Below is a small trained network, with its code and all its weights. Each question gives an input and a class and asks what happens when units are switched off, that is, made to give their printed mean instead of their output.

import numpy as np


def w(rows, s, z=0):
    codes = np.array(rows[::2]) - 128.0
    scale = np.full(codes.shape[1], s)
    scale[-1] = z or s
    return codes * scale


def f(y):
    return np.maximum(y, 0)


def log_softmax(a):
    a = a - a.max(-1, keepdims=True)
    return a - np.log(np.exp(a).sum(-1, keepdims=True))


def net(x, mask):
    res = np.array(x, float).reshape(1, 6) / 4 @ E
    y = f(res @ A[0][:, :-1].T + A[0][:, -1])
    res = res + np.where(mask, y, B[0][:, -1]) @ B[0][:, :-1]
    return log_softmax(res[-1] @ U[:, :-1].T + U[:, -1])


A, B = {}, {}
E = w([
[21,66,147,207,213],'x0',
[169,199,132,160,139],'x1',
[35,217,163,52,195],'x2',
[35,195,2,135,33],'x3',
[181,41,56,127,195],'x4',
[126,137,60,201,182],'x5',
],0.0076)
A[0] = w([
[65,128,91,125,123,92],'N1',
[141,208,227,156,173,147],'N2',
[121,160,180,141,150,141],'N3',
[154,163,151,138,172,81],'N4',
[212,158,133,127,118,141],'N5',
[126,64,109,163,203,157],'N6',
[100,147,193,147,130,182],'N7',
[102,129,121,139,122,31],'N8',
[116,105,82,110,107,50],'N9',
[117,79,81,97,100,74],'N10',
[116,121,81,141,125,227],'N11',
[115,83,113,148,188,179],'N12',
[68,246,97,83,217,255],'N13',
[140,190,66,129,95,156],'N14',
[121,72,99,159,188,150],'N15',
[133,147,137,177,135,62],'N16',
[133,158,156,153,115,41],'N17',
[120,114,144,156,119,90],'N18',
[110,150,118,113,125,139],'N19',
[133,178,78,145,170,191],'N20',
[141,163,108,140,145,20],'N21',
[185,140,133,85,102,245],'N22',
[160,137,109,109,104,58],'N23',
[112,145,129,79,167,136],'N24',
[206,149,120,113,128,214],'N25',
[249,144,132,119,98,182],'N26',
],0.016,0.0025)
B[0] = w([
[115,115,185,186,119,178],'N1',
[74,131,143,36,163,198],'N2',
[120,116,162,90,162,164],'N3',
[116,142,144,109,111,154],'N4',
[172,118,97,166,106,180],'N5',
[119,95,100,188,169,211],'N6',
[115,149,167,115,174,171],'N7',
[121,139,149,152,134,142],'N8',
[91,131,119,111,141,157],'N9',
[75,120,127,111,129,166],'N10',
[101,115,143,150,129,171],'N11',
[118,115,107,189,149,192],'N12',
[89,146,108,91,2,249],'N13',
[95,99,62,115,148,194],'N14',
[112,103,104,172,162,201],'N15',
[116,103,138,119,146,144],'N16',
[139,108,102,107,146,144],'N17',
[128,143,140,126,141,143],'N18',
[115,117,140,127,128,156],'N19',
[109,129,112,86,99,175],'N20',
[121,121,133,114,111,141],'N21',
[128,130,82,145,82,190],'N22',
[158,118,125,138,137,156],'N23',
[90,121,116,126,89,169],'N24',
[167,126,111,158,105,183],'N25',
[159,150,39,147,82,211],'N26',
],0.032,0.016)
U = w([
[100,113,182,105,118,253],'0',
[131,35,133,208,183,121],'1',
[152,107,218,138,215,50],'2',
[149,128,246,193,152,3],'3',
[207,132,132,157,102,160],'4',
],0.011,0.0025)

Each question gives the input, the list of numbers given to net, and the class t.
The units are the neurons (one row each of A and B). Each row of codes is followed by its name. A weight is (code - 128) times the scale printed after its matrix; where a second scale follows, it is the last column's (A, B and U).
mask holds one flag per neuron, in row order. A switched-off neuron (its flag False) gives its mean, the last column of its row in B, instead of its output. The means were averaged over made-up inputs and are rounded, as every weight is.
A unit's drop is (log p(t) with every unit on - log p(t) with that unit switched off) / (log p(t) with every unit on - log p(t) with every unit switched off).
The circuit of an input: a set's keep is (log p(t) with only the set's units on - log p(t) with every unit switched off) / (log p(t) with every unit on - log p(t) with every unit switched off). Starting from the 12 units with the biggest drops (on a tie, the unit counted first), units are removed one at a time, each time the one whose removal leaves the highest keep (on an exact tie, the one counted first), for as long as the keep stays at least 0.8.
circuit, biggest first: the units of the circuit, biggest drop first
unit that matters most: the unit with the biggest drop
k most important neurons: the k neurons with the biggest drops, biggest first
drop of u: that unit's drop, to one decimal
input [5,-8,-5,4,-5,-8], class 3: unit that matters most -> N13
input [-7,0,2,7,7,-3], class 4: circuit, biggest first -> [N6; N2]
input [-8,-8,-4,6,-3,-5], class 4: 3 most important neurons -> [N6; N26; N15]
input [3,-5,0,-2,-1,-8], class 2: 2 most important neurons -> [N13; N26]
input [6,6,2,-6,3,-7], class 2: 2 most important neurons -> [N2; N13]
input [-1,-6,-2,5,-7,6], class 0: 2 most important neurons -> [N6; N15]
input [-4,2,5,3,4,0], class 0: 2 most important neurons -> [N26; N13]
input [-7,5,3,-3,-2,7], class 4: 2 most important neurons -> [N26; N5]
input [5,-3,8,8,6,-3], class 0: drop of N13 -> 0.7
input [5,-8,-5,8,-5,-4], class 3: drop of N15 -> 0.2
input [-7,-6,-3,-4,-7,6], class 4: drop of N11 -> 0.0
